Below are the code and all the weights of a small trained network. Each question names an input and a target symbol and asks about switching units off, where a switched-off unit gives its printed mean instead of its output.

import numpy as np


def w(rows, s, z=0):
    codes = np.array(rows[::2]) - 128.0
    scale = np.full(codes.shape[1], s)
    scale[-1] = z or s
    return codes * scale


def norm(h):
    return h / np.sqrt((h * h).mean(-1, keepdims=True) + 1e-5)


def f(y):
    return np.maximum(y, 0)


def softmax(a):
    e = np.exp(a - a.max(-1, keepdims=True))
    return e / e.sum(-1, keepdims=True)


def log_softmax(a):
    a = a - a.max(-1, keepdims=True)
    return a - np.log(np.exp(a).sum(-1, keepdims=True))


def net(x, mask):
    ids = ['ΛΞαδζημπτφ'.index(c) for c in x.split()]
    T = len(ids)
    res = E[ids] + P[:T]
    u = 0
    for l in range(2):
        r = norm(res)
        for j in range(3):
            rows = slice(2 * j, 2 * j + 2)
            q, k, v = (r @ M[l][rows].T for M in (Q, K, V))
            z = softmax(np.where(np.tri(T) > 0, q @ k.T / 2**0.5, -1e9)) @ v
            o = O[l][rows]
            res = res + np.where(mask[u + j], z, o[:, -1]) @ o[:, :-1]
        u += 3
        y = f(norm(res) @ A[l][:, :-1].T + A[l][:, -1])
        res = res + np.where(mask[u : u + 16], y, B[l][:, -1]) @ B[l][:, :-1]
        u += 16
    return log_softmax(norm(res)[-1] @ U[:, :-1].T + U[:, -1])


Q, K, V, O, A, B = {}, {}, {}, {}, {}, {}
E = w([
[126,159,166,90,146],'Λ',
[124,164,163,97,154],'Ξ',
[167,143,121,132,67],'α',
[150,85,110,55,101],'δ',
[252,170,58,92,160],'ζ',
[131,145,188,146,169],'η',
[144,116,203,137,134],'μ',
[131,85,114,180,105],'π',
[100,141,97,150,78],'τ',
[93,161,78,184,206],'φ',
],0.0032)
P = w([
[218,209,152,74,164],'0',
[208,186,171,108,163],'1',
[187,172,162,133,146],'2',
[150,161,155,145,136],'3',
[120,154,147,157,120],'4',
[85,135,138,169,104],'5',
[49,109,127,173,93],'6',
[30,98,122,183,92],'7',
[6,80,123,187,96],'8',
],0.0014)
Q[0] = w([
[117,97,91,145,68],'0.h0',
[143,159,156,116,185],'0.h0',
[101,154,254,134,153],'0.h1',
[153,118,55,168,109],'0.h1',
[86,160,179,199,143],'0.h2',
[197,107,104,73,116],'0.h2',
],0.0075)
K[0] = w([
[91,1,95,58,70],'0.h0',
[161,206,148,184,182],'0.h0',
[45,58,198,213,118],'0.h1',
[195,165,57,98,168],'0.h1',
[36,59,102,195,66],'0.h2',
[229,168,166,74,139],'0.h2',
],0.0055)
V[0] = w([
[121,128,133,119,114],'0.h0',
[91,16,100,3,162],'0.h0',
[124,94,58,13,63],'0.h1',
[109,207,174,217,48],'0.h1',
[250,158,197,54,103],'0.h2',
[128,127,128,128,128],'0.h2',
],0.0017)
O[0] = w([
[137,132,129,121,133,128],'0.h0',
[92,187,244,136,110,9],'0.h0',
[149,191,182,191,39,55],'0.h1',
[135,67,199,77,231,198],'0.h1',
[7,104,117,140,95,246],'0.h2',
[128,128,128,128,128,127],'0.h2',
],0.002,0.0013)
A[0] = w([
[238,151,86,110,124,59],'0.n0',
[110,157,34,108,79,87],'0.n1',
[134,130,83,66,181,65],'0.n2',
[136,159,175,217,131,90],'0.n3',
[108,164,13,101,56,95],'0.n4',
[157,145,170,237,145,128],'0.n5',
[25,140,57,94,71,64],'0.n6',
[139,73,170,66,110,118],'0.n7',
[189,90,114,238,137,46],'0.n8',
[145,40,115,15,68,62],'0.n9',
[128,127,128,127,128,125],'0.n10',
[21,195,91,109,133,130],'0.n11',
[79,91,144,51,75,7],'0.n12',
[107,159,173,194,91,53],'0.n13',
[128,128,128,128,128,127],'0.n14',
[96,160,169,254,202,129],'0.n15',
],0.0021,0.0015)
B[0] = w([
[83,140,222,152,87,186],'0.n0',
[153,112,206,164,173,207],'0.n1',
[135,59,161,145,152,156],'0.n2',
[124,137,95,84,151,162],'0.n3',
[158,118,232,174,179,249],'0.n4',
[114,132,67,71,122,201],'0.n5',
[171,112,187,244,140,192],'0.n6',
[132,165,83,170,126,184],'0.n7',
[109,64,78,34,70,163],'0.n8',
[128,234,100,160,4,179],'0.n9',
[128,128,128,128,127,128],'0.n10',
[148,126,211,176,84,209],'0.n11',
[138,192,98,121,51,150],'0.n12',
[92,116,81,62,70,148],'0.n13',
[128,128,128,128,128,128],'0.n14',
[119,160,127,43,25,250],'0.n15',
],0.002,0.0011)
Q[1] = w([
[157,135,49,233,66],'1.h0',
[51,93,247,2,210],'1.h0',
[236,131,46,175,127],'1.h1',
[140,96,163,215,66],'1.h1',
[103,107,93,98,168],'1.h2',
[144,38,135,136,121],'1.h2',
],0.0086)
K[1] = w([
[255,141,128,82,122],'1.h0',
[13,101,125,170,125],'1.h0',
[219,238,104,110,162],'1.h1',
[90,179,53,201,113],'1.h1',
[92,137,116,121,194],'1.h2',
[55,86,147,151,117],'1.h2',
],0.0085)
V[1] = w([
[142,87,176,1,89],'1.h0',
[113,157,232,192,120],'1.h0',
[104,192,55,139,178],'1.h1',
[45,159,89,191,84],'1.h1',
[65,131,129,100,124],'1.h2',
[118,178,167,72,104],'1.h2',
],0.0035)
O[1] = w([
[20,125,153,1,131,243],'1.h0',
[115,219,206,155,221,253],'1.h0',
[10,172,38,190,206,51],'1.h1',
[145,210,75,59,195,26],'1.h1',
[156,139,116,179,48,78],'1.h2',
[126,31,55,175,81,239],'1.h2',
],0.0025,0.0014)
A[1] = w([
[154,139,60,59,57,106],'1.n0',
[131,93,165,67,139,166],'1.n1',
[47,119,115,92,83,116],'1.n2',
[62,100,125,122,179,28],'1.n3',
[123,135,160,134,174,146],'1.n4',
[56,176,17,160,242,83],'1.n5',
[217,98,151,134,60,97],'1.n6',
[68,185,119,132,126,97],'1.n7',
[201,210,107,105,166,92],'1.n8',
[139,35,93,67,140,43],'1.n9',
[220,112,69,255,83,1],'1.n10',
[95,101,40,122,104,174],'1.n11',
[72,187,105,94,36,24],'1.n12',
[85,150,152,190,93,137],'1.n13',
[171,90,113,56,145,74],'1.n14',
[202,102,84,180,131,93],'1.n15',
],0.0037,0.0023)
B[1] = w([
[82,140,182,203,142,179],'1.n0',
[135,122,71,131,115,253],'1.n1',
[161,153,135,174,138,211],'1.n2',
[78,98,113,180,157,149],'1.n3',
[151,130,98,147,121,196],'1.n4',
[105,254,17,187,187,204],'1.n5',
[102,171,94,107,157,226],'1.n6',
[165,139,109,119,94,168],'1.n7',
[130,62,142,152,109,150],'1.n8',
[117,136,73,38,162,148],'1.n9',
[225,35,64,173,65,187],'1.n10',
[162,166,157,92,143,197],'1.n11',
[6,104,167,195,27,175],'1.n12',
[157,122,102,96,154,201],'1.n13',
[114,110,95,108,135,144],'1.n14',
[144,98,101,166,48,171],'1.n15',
],0.0047,0.0021)
U = w([
[217,57,50,192,60,144],'Λ',
[123,17,231,54,101,98],'Ξ',
[29,159,165,192,17,187],'α',
[98,157,145,96,159,1],'δ',
[101,156,145,87,161,45],'ζ',
[103,238,21,197,190,142],'η',
[120,86,32,2,144,206],'μ',
[193,247,151,35,75,118],'π',
[218,148,224,210,202,131],'τ',
[32,28,109,172,219,129],'φ',
],0.0081,0.0015)

Each question gives the input, a string of symbols that net reads in full, and the target symbol t.
The units are the heads (2 rows each of Q, K, V and O) and the neurons (one row each of A and B). Each row of codes is followed by its name. A weight is (code - 128) times the scale printed after its matrix; where a second scale follows, it is the last column's (O, A, B and U).
mask holds one flag per unit, layer by layer, with each layer's heads first. A switched-off unit (its flag False) gives its mean, the last column of its rows in O or B, instead of its output. The means were averaged over made-up inputs and are rounded, as every weight is.
A unit's drop is (log p(t) with every unit on - log p(t) with that unit switched off) / (log p(t) with every unit on - log p(t) with every unit switched off).
The circuit of an input: a set's keep is (log p(t) with only the set's units on - log p(t) with every unit switched off) / (log p(t) with every unit on - log p(t) with every unit switched off). Starting from the 12 units with the biggest drops (on a tie, the unit counted first), units are removed one at a time, each time the one whose removal leaves the highest keep (on an exact tie, the one counted first), for as long as the keep stays at least 0.8.
units of the circuit, in order: the units of the circuit, biggest drop first
k most important neurons: the k neurons with the biggest drops, biggest first
heads that matter: for each layer, one digit per head in row order, 1 if its drop is at least 0.15 and else 0, layers parted by /
input α μ Λ, target Ξ: units of the circuit, in order => [1.h1 1.n5]
input α Ξ μ α τ φ τ η, target Λ: units of the circuit, in order => [0.h2 1.h0 1.n10]
input Λ δ ζ τ τ, target Λ: units of the circuit, in order => [1.h0 1.n10 0.h2]
input τ Ξ π α τ δ Ξ, target τ: heads that matter => 001 / 100
input ζ δ α α φ τ Λ π, target η: heads that matter => 000 / 010
input φ φ δ η ζ π Λ τ τ, target Λ: 2 most important neurons => [0.n6 0.n9]
input Ξ α Ξ δ α Ξ, target π: heads that matter => 001 / 010
input τ τ μ α, target π: heads that matter => 000 / 000
input η ζ Λ, target φ: heads that matter => 000 / 010
input π δ τ, target α: heads that matter => 000 / 000
input δ τ τ τ μ α Ξ, target Ξ: units of the circuit, in order => [1.n5 1.h1 0.h1]
input ζ τ Ξ μ Λ α η Ξ, target φ: units of the circuit, in order => [0.h1 1.n5 1.n3]
input δ α δ π φ π, target η: heads that matter => 010 / 010
input Λ φ α, target η: units of the circuit, in order => [1.h1 0.n15]
input η τ φ μ, target Λ: heads that matter => 000 / 100
input Λ α Λ φ τ φ α, target η: units of the circuit, in order => [1.h1]
input Λ τ δ δ δ φ α μ Ξ, target Ξ: units of the circuit, in order => [1.n5 1.h1]
input α α δ τ φ τ, target η: units of the circuit, in order => [1.h1]
input μ μ φ Λ, target Λ: heads that matter => 000 / 100
input μ τ α Λ, target τ: heads that matter => 000 / 100
input ζ δ τ α π, target α: 2 most important neurons => [1.n0 0.n8]
input δ η Λ η Ξ α τ η, target τ: heads that matter => 011 / 100
input α τ α α μ τ μ, target τ: heads that matter => 000 / 100
input Λ μ φ α τ δ η π, target α: 3 most important neurons => [1.n12 0.n15 0.n8]
input τ φ δ, target α: 2 most important neurons => [0.n9 1.n12]
input τ α α μ Ξ Λ π, target μ: heads that matter => 010 / 010
